[[118 134 136 111]
 [118 112 132 135]
 [110 124 135 136]
 [109 106 151 146]
 [141 152 147 153]]
=>
[[112 132]
 [124 135]]

[[114 109 111 108 120]
 [134 136 113 140 127]
 [121 109 125 118 122]
 [136 107 126 103 130]
 [128 154 115 150 129]]
=>
[[136 113]
 [109 125]]

[[146 112 129]
 [116 154 122]
 [126  98 127]
 [104 126 116]
 [144 142 116]]
=>
[[154 122]
 [ 98 127]]

[[127 108 124 131]
 [124 117 127 128]
 [127 141 133 126]
 [128 106 123 130]]
=>
[[117 127]
 [141 133]]

[[139 133 147]
 [139 134 123]
 [139 133 123]
 [103 116 137]]
=>
[[134 123]
 [133 123]]

[[125 125 128 127 119]
 [124 126 135 130  98]
 [129 132 117 123 116]
 [128 130 118 132 106]
 [126 136 135 140 123]]
=>
[[126 135]
 [132 117]]
---
[[103 141 131 154 123 108 127 127 148 151 113 149]
 [118 132 147 137 103 123 137 107 140 140 110 145]
 [152 137 119 116 149 101 110 114 156 141 103 115]
 [111 144 147 111 132 131 104 146 106 122 111 139]
 [122 153 111 153 144 153 118 100 125 143 139 104]]
=>
[[104 139 143 125 100 118 153 144 153 111 153 122]
 [139 111 122 106 146 104 131 132 111 147 144 111]
 [115 103 141 156 114 110 101 149 116 119 137 152]
 [145 110 140 140 107 137 123 103 137 147 132 118]
 [149 113 151 148 127 127 108 123 154 131 141 103]]

[[135 135 141 118 133 128 118 134 126 137 145]
 [131 136 133 122 133 124 130 144 122 142 145]
 [131 139 128 134 129 121 136 143 103 137 153]
 [115 130 113 134 124 105 143 137 124 124 103]
 [128 135 130 118 132 119 121 143 125 135 113]]
=>
[[113 135 125 143 121 119 132 118 130 135 128]
 [103 124 124 137 143 105 124 134 113 130 115]
 [153 137 103 143 136 121 129 134 128 139 131]
 [145 142 122 144 130 124 133 122 133 136 131]
 [145 137 126 134 118 128 133 118 141 135 135]]

[[124 138 128 129 122 125 127 140 114 136]
 [126 113 131 138 113 116 150 115 111 109]
 [130 128 135 140 114 128 114 127 118 136]]
=>
[[136 118 127 114 128 114 140 135 128 130]
 [109 111 115 150 116 113 138 131 113 126]
 [136 114 140 127 125 122 129 128 138 124]]

[[130 110 131 143 133 111]
 [134 131 124 150 140 131]
 [136 132 121 147 137 133]
 [128 126 131 115 123 134]
 [138 110 124 139 131 118]
 [126 129 130 131 133 125]
 [124 132 122 129 136 122]
 [127 131 133 121 125 130]
 [128 131 129 128 133 130]
 [127 121 129 135 133 119]]
=>
[[119 133 135 129 121 127]
 [130 133 128 129 131 128]
 [130 125 121 133 131 127]
 [122 136 129 122 132 124]
 [125 133 131 130 129 126]
 [118 131 139 124 110 138]
 [134 123 115 131 126 128]
 [133 137 147 121 132 136]
 [131 140 150 124 131 134]
 [111 133 143 131 110 130]]

[[155 142 127 128 129 128 128 128]
 [129 134 157 136 128 128 128 128]
 [128 131 154 144 128 128 128 127]
 [128 138 157 133 129 128 129 128]
 [134 157 136 128 128 127 127 128]
 [128 128 128 128 129 146 150 130]
 [128 128 128 129 146 151 130 128]]
=>
[[128 130 151 146 129 128 128 128]
 [130 150 146 129 128 128 128 128]
 [128 127 127 128 128 136 157 134]
 [128 129 128 129 133 157 138 128]
 [127 128 128 128 144 154 131 128]
 [128 128 128 128 136 157 134 129]
 [128 128 128 129 128 127 142 155]]

[[ 99 139 144 145]
 [148 148 108 106]
 [113 109 112 122]]
=>
[[122 112 109 113]
 [106 108 148 148]
 [145 144 139  99]]

[[135 136 138 116 110]
 [134 111 120 147 139]
 [140 120 110 132 148]
 [148 130 106 123 134]
 [132 130 135 132 118]]
=>
[[118 132 135 130 132]
 [134 123 106 130 148]
 [148 132 110 120 140]
 [139 147 120 111 134]
 [110 116 138 136 135]]

[[133 125 126 136 115 131 115 127 126 125 112 131 117 134]
 [126 121 141 127 122 123 130 139 119 120 126  98 124 120]
 [133 121 123 129 129 109 111 128 125 129 123 132 122 118]
 [136 146 136 129 113 140 130 129 147 136 119 130 107 115]
 [137 134 127 119 146 118 120 143 118 134 110 129 137 109]]
=>
[[109 137 129 110 134 118 143 120 118 146 119 127 134 137]
 [115 107 130 119 136 147 129 130 140 113 129 136 146 136]
 [118 122 132 123 129 125 128 111 109 129 129 123 121 133]
 [120 124  98 126 120 119 139 130 123 122 127 141 121 126]
 [134 117 131 112 125 126 127 115 131 115 136 126 125 133]]

[[119 126 118 124 138 128 115 105 138 126]
 [119 125 117 121 125 103 147 150 136 126]
 [138 127 138 134 131 133 128 130 123 129]
 [140 128 140 135 130 138 125 126 121 129]
 [140 127 140 135 130 137 126 128 121 129]
 [140 127 140 135 130 138 124 126 121 130]
 [121 127 120 125 137 134 110 100 136 127]
 [122 126 120 123 121 108 145 150 132 127]]
=>
[[127 132 150 145 108 121 123 120 126 122]
 [127 136 100 110 134 137 125 120 127 121]
 [130 121 126 124 138 130 135 140 127 140]
 [129 121 128 126 137 130 135 140 127 140]
 [129 121 126 125 138 130 135 140 128 140]
 [129 123 130 128 133 131 134 138 127 138]
 [126 136 150 147 103 125 121 117 125 119]
 [126 138 105 115 128 138 124 118 126 119]]
